Each row has a name. Each piece below is followed by the name of the row it came from, unless a question asks for something else. Each question is about the rows just above it.

<11>: [ 31.9 -42.4 -68.4 -18.2 -34.1  25.5]
<78>: [  0.6 -11.8 -14.0 -10.4  -1.6  17.8]
<215>: [ 5.2 -4.2 -3.4  0.5 -1.0 -4.7]
<36>: [-68.4 -18.2  31.9 -42.4 -34.0  25.5]
<218>: [ 25.5 -42.3 -34.1 -68.4 -18.2  31.9]
<103>: [-21.2  10.4 -22.5  34.8  70.4 -39.0]
<171>: [ 25.4 -18.2 -34.0 -42.4  31.9 -68.4]
<212>: [ 17.8 -10.4  -1.6 -14.0   0.6 -11.9]
[-68.4 -42.4 -34.0 -18.2  25.5  31.9] is which row reordered?
<36>
Put [ -1.6  17.8   0.6 -11.8 -14.0 -10.4] back in order: which row is it?
<78>
Put [-11.9   0.6 -14.0  -1.6 -10.4  17.8] back in order: which row is it?
<212>
Put [-68.4 -42.4 -34.1 -18.2  25.5  31.9] back in order: which row is it?
<11>
Put [ 25.5 -34.0 -42.4  31.9 -18.2 -68.4] back in order: which row is it?
<36>
[ 5.2 -3.4 -1.0  0.5 -4.2 -4.7] is which row reordered?
<215>

<171>: [ 80.4 -19.3  13.9   1.8  80.2  45.3  21.5]
<103>: [ 45.3  21.5 -19.3  80.2   1.8  80.3  13.9]
<146>: [ 13.9  45.2   1.8  80.2  21.5  80.3 -19.3]
<218>: [-16.8 -61.7  -7.0  45.2  29.8 -39.0   4.8]
<36>: [54.2 27.1 -7.0 29.8 64.3 45.3  4.8]
<78>: [-47.0  30.7  -7.0  25.5 -76.4  45.3   4.8]
Which row holds these entries in another order? [-19.3   1.8  13.9  21.5  45.3  80.2  80.3]
<103>
Put [  1.8  80.2  45.3  21.5  80.4 -19.3  13.9] back in order: which row is it?
<171>
[-7.0  4.8 27.1 64.3 54.2 45.3 29.8] is which row reordered?
<36>
Which row holds these entries in another order? [ 13.9  80.3  80.2  21.5  45.3   1.8 -19.3]
<103>
Which row holds these entries in another order? [ 4.8 54.2 27.1 -7.0 29.8 64.3 45.3]
<36>
Which row holds these entries in another order? [ 13.9  80.3   1.8  80.2 -19.3  21.5  45.3]
<103>

<78>: [ 19.2  15.3  -0.2 -42.9   2.4  28.9  -6.2   4.2 -14.5  -4.8 -19.0 -43.6
   3.0 -21.7 -37.5 -22.8  19.4]
<212>: [ 19.3  28.9 -37.5 -14.5  19.3   4.2 -22.8  15.3  -0.2  -4.8   2.4   3.0
 -42.9  -6.2 -43.6 -21.7 -19.0]
<146>: [-37.5  28.9   3.0 -21.7  -4.8   4.2  -0.2 -19.0  19.2 -43.6 -42.9 -14.5
   2.4  15.3  19.3 -22.8  -6.2]
Which row holds these entries in another order? [-43.6 -42.9 -37.5 -22.8 -21.7 -19.0 -14.5  -6.2  -4.8  -0.2   2.4   3.0
   4.2  15.3  19.2  19.3  28.9]
<146>
Which row holds these entries in another order? [-37.5 -22.8  19.3  -0.2 -21.7  28.9  -4.8  19.3   4.2 -19.0   3.0   2.4
 -43.6  -6.2  15.3 -14.5 -42.9]
<212>
Which row holds these entries in another order? [-43.6 -42.9 -37.5 -22.8 -21.7 -19.0 -14.5  -6.2  -4.8  -0.2   2.4   3.0
   4.2  15.3  19.3  19.3  28.9]
<212>
Put [ -4.8 -42.9  28.9   2.4  19.3 -43.6  15.3  19.3  -0.2 -21.7 -19.0  -6.2
 -22.8   4.2 -14.5 -37.5   3.0] back in order: which row is it?
<212>
Which row holds these entries in another order? [-22.8 -14.5  -0.2  -4.8 -43.6 -42.9   2.4   4.2   3.0 -21.7  19.3  15.3
  28.9  -6.2 -19.0 -37.5  19.3]
<212>
Put [ -6.2 -22.8  19.3  15.3   2.4 -14.5 -42.9 -43.6  19.2 -19.0  -0.2   4.2
  -4.8 -21.7   3.0  28.9 -37.5] back in order: which row is it?
<146>
[ 19.4 -22.8 -37.5 -21.7   3.0 -43.6 -19.0  -4.8 -14.5   4.2  -6.2  28.9
   2.4 -42.9  -0.2  15.3  19.2] is which row reordered?
<78>

<75>: [ 18.8 -15.1 -35.3 -84.0  -9.7  26.5   8.1 -31.0 -23.4 -12.0 -14.6  -2.1
  44.8   5.9 -11.1 -58.0  13.4   4.3 -49.5  14.2 -18.5   2.5   0.6  62.6
  12.2  -0.3  15.0 -20.1  -0.7  12.6   5.2 -58.0]
<11>: [-35.3  15.0 -58.0  26.5  -9.7  14.2 -31.0 -23.4  18.8 -18.5  44.8 -58.0
 -49.5  62.6  13.4   0.6 -15.0   8.1 -12.0 -84.0  -2.1  -0.7 -11.1  12.2
 -20.1   4.3   5.9  -0.3 -14.6   5.2  12.6   2.5]
<215>: [  4.3  44.8 -49.5   5.2  62.6  -0.8  12.2  13.4  12.6 -18.5  26.5  -2.1
   0.6 -84.0 -12.0 -23.4 -58.0 -35.3  18.8  14.2 -15.1  -9.7 -14.6 -20.1
 -31.0  -0.3 -58.0   8.1 -11.1   2.5  15.0   5.9]
Which row holds these entries in another order? [-84.0 -58.0 -58.0 -49.5 -35.3 -31.0 -23.4 -20.1 -18.5 -15.0 -14.6 -12.0
 -11.1  -9.7  -2.1  -0.7  -0.3   0.6   2.5   4.3   5.2   5.9   8.1  12.2
  12.6  13.4  14.2  15.0  18.8  26.5  44.8  62.6]
<11>
Put [ 12.6   5.2 -58.0  18.8 -15.1 -35.3 -84.0  -9.7  26.5   8.1 -31.0 -23.4
 -12.0 -14.6  -2.1  44.8   5.9 -11.1 -58.0  13.4   4.3 -49.5  14.2 -18.5
   2.5   0.6  62.6  12.2  -0.3  15.0 -20.1  -0.7] back in order: which row is it?
<75>
[ 15.0 -20.1  -0.7  12.6   5.2 -58.0  18.8 -15.1 -35.3 -84.0  -9.7  26.5
   8.1 -31.0 -23.4 -12.0 -14.6  -2.1  44.8   5.9 -11.1 -58.0  13.4   4.3
 -49.5  14.2 -18.5   2.5   0.6  62.6  12.2  -0.3] is which row reordered?
<75>
Put [ 18.8  44.8 -15.0   5.9   0.6  -9.7   8.1 -20.1  26.5   4.3 -58.0 -12.0
 -18.5  62.6  -0.7 -35.3 -23.4 -11.1 -14.6   5.2  14.2 -84.0  12.6  13.4
 -31.0 -49.5 -58.0   2.5  -2.1  -0.3  12.2  15.0] back in order: which row is it?
<11>
[-11.1 -58.0  13.4   4.3 -49.5  14.2 -18.5   2.5   0.6  62.6  12.2  -0.3
  15.0 -20.1  -0.7  12.6   5.2 -58.0  18.8 -15.1 -35.3 -84.0  -9.7  26.5
   8.1 -31.0 -23.4 -12.0 -14.6  -2.1  44.8   5.9] is which row reordered?
<75>

<212>: [ 59.6 -20.4   9.8  -9.2 -72.4 -41.0  42.0   5.9  52.7  -9.2  44.7 -23.4
 -35.9  70.3  13.7  85.4 -20.9 -40.7  35.0  62.4  83.0]
<36>: [ 59.6 -20.4   9.8  -9.2 -72.4 -41.0  42.0   5.9  52.7  -9.2  44.7 -15.6
 -10.4  -1.4  17.4   6.4 -11.6   0.3  -8.2 -23.2  -3.9]
<78>: [-37.9   5.2  42.2  -2.7  22.8  52.8  39.7   0.3  37.6  49.0   4.9  27.8
  -9.1 -11.9 -41.6 -10.4  -0.4  59.4 -64.7 -21.2  -5.2]
<14>: [ 59.6 -20.4 -27.3  -9.2 -72.4 -41.0  -1.2   5.9  52.7  -9.2  44.7 -23.4
 -35.9  70.3  13.7  85.4 -20.9 -40.7  35.0  62.4  83.0]
<11>: [ 59.4 -21.3   4.9  -5.2 -64.7 -37.9  39.7  -2.7  49.0  -9.1  42.2 -10.4
   5.2  37.6   0.3  22.8 -41.6  -0.4  27.8  52.8 -11.9]
Which row holds these entries in another order? [ -3.9 -23.2  -8.2   0.3 -11.6   6.4  17.4  -1.4 -10.4 -15.6  44.7  -9.2
  52.7   5.9  42.0 -41.0 -72.4  -9.2   9.8 -20.4  59.6]
<36>
Put [ 27.8  52.8 -11.9  59.4 -21.3   4.9  -5.2 -64.7 -37.9  39.7  -2.7  49.0
  -9.1  42.2 -10.4   5.2  37.6   0.3  22.8 -41.6  -0.4] back in order: which row is it?
<11>

<78>: [  1.2  -4.9   9.2   6.8   5.8   6.3  14.0 -10.0  -4.9   4.0 -12.9]
<171>: [ -0.4  20.5  -6.2 -10.9 -31.4  -5.7 -11.3  21.5  -6.4  -3.0   8.4]
<146>: [ 14.0 -12.9   9.2   6.8   6.3  -4.9   4.0   5.8  -9.9  -4.9   1.2]
<36>: [ -3.8  -8.0 -25.7 -11.0  18.6 -15.8 -37.2   9.7  26.1 -10.8  36.3]
<218>: [ -1.2  16.2 -14.2 -13.4 -22.7 -10.5 -22.9  23.3   3.1  -5.3  25.7]
<14>: [  4.1  37.8   5.7  -9.2 -61.8   0.0   2.8  31.6 -23.5   8.4 -17.8]
<215>: [  4.1  -9.2  37.8  31.6 -23.5   5.7 -61.8   2.8   8.4 -17.8   0.1]
[-12.9   4.0  -4.9 -10.0  14.0   6.3   5.8   6.8   9.2  -4.9   1.2] is which row reordered?
<78>
Put [ -9.2   8.4  37.8 -23.5 -17.8  31.6   0.0   2.8   5.7   4.1 -61.8] back in order: which row is it?
<14>
[  9.7 -11.0  18.6 -37.2  -3.8 -10.8 -25.7  -8.0  36.3  26.1 -15.8] is which row reordered?
<36>
[-12.9  -9.9  -4.9  -4.9   1.2   4.0   5.8   6.3   6.8   9.2  14.0] is which row reordered?
<146>
Put [ -5.3  25.7  -1.2  16.2 -14.2 -13.4 -22.7 -10.5 -22.9  23.3   3.1] back in order: which row is it?
<218>
Put [-17.8   8.4 -23.5  31.6   2.8   0.0 -61.8  -9.2   5.7  37.8   4.1] back in order: which row is it?
<14>

<103>: [-1.7  3.2 48.8 62.4]
<11>: [48.8 -1.6 62.4  3.3]
<75>: [48.8  3.3 62.4 -1.7]
<133>: [  8.1   0.2  44.0 -34.2]
Which row holds these entries in another order? [48.8  3.3 -1.7 62.4]
<75>
Put [  0.2  44.0 -34.2   8.1] back in order: which row is it?
<133>
Put [62.4 -1.7  3.2 48.8] back in order: which row is it?
<103>
Put [-1.7 62.4  3.3 48.8] back in order: which row is it?
<75>
Which row holds these entries in another order? [48.8 62.4  3.3 -1.7]
<75>
Put [-1.7 48.8  3.3 62.4] back in order: which row is it?
<75>

<103>: [ 2.3  0.9  0.6  0.1  1.1 -0.3  1.1 -1.0]
<11>: [ 10.0 -46.6  26.0 -31.1   1.8 -34.1 -39.5   4.2]
<36>: [53.2 49.9 -5.2 16.6  6.4 42.0  0.8 24.9]
<212>: [-23.5 -10.8  33.3  28.6   6.6 -27.6  30.1  35.3]
<78>: [16.6 -5.2 49.9  0.8  6.4 24.9 53.2 42.1]
<146>: [ 22.9 -24.8 -29.5 -10.7 -45.9  23.9 -41.0 -47.7]
<133>: [-42.8  65.2 -15.6  17.4 -21.3  10.7  37.3  24.9]
<215>: [ 20.5  -7.5  57.7 -21.1  -6.2 -17.8  10.5  21.6]
<171>: [-39.5 -46.5  26.0 -31.1 -34.1  10.0   1.8   4.2]
<14>: [ 23.2  15.1  -3.1  19.8  21.4 -21.3  16.7  -7.7]
[42.0 53.2  6.4 24.9  0.8 -5.2 49.9 16.6] is which row reordered?
<36>
Put [-46.5  26.0 -31.1 -34.1  10.0   1.8   4.2 -39.5] back in order: which row is it?
<171>
Which row holds these entries in another order? [  4.2 -39.5 -34.1   1.8 -31.1  26.0 -46.6  10.0]
<11>

<215>: [ 18.3  13.7  29.9 -29.9  38.5  20.7   9.5  34.2  15.9]
<36>: [-29.9  38.5  15.9  20.7   9.5  34.2  13.7  29.8  18.3]
<146>: [-14.2 -18.9 -20.9   5.7 -34.7 -13.0  15.5 -21.8 -10.8]
<212>: [-33.6  29.8   2.6 -19.8  18.3 -17.2   3.8 -34.3  31.0]
<133>: [-36.9  26.0 -21.3 -41.8  27.4 -26.6  -8.5 -36.6  12.1]
<171>: [-16.0 -23.0 -58.1  53.5 -76.8   8.3  33.8 -43.2  21.2]
<75>: [-14.1 -16.6   2.1   6.5 -16.3 -32.1  31.3 -18.2 -24.8]
<103>: [-46.8 -30.0 -30.7 -22.9 -27.0  -8.6  51.3  35.3  56.4]
<14>: [ 4.6 -5.1  2.7 -4.0 -0.6 -4.4 12.7 -3.4  6.5]
<218>: [-4.9 18.4 -5.1 -4.8  0.3 -1.8 -5.1  3.6 -2.9]
Put [-29.9  38.5  20.7   9.5  34.2  15.9  18.3  13.7  29.9] back in order: which row is it?
<215>
[ 20.7   9.5  34.2  15.9  18.3  13.7  29.9 -29.9  38.5] is which row reordered?
<215>

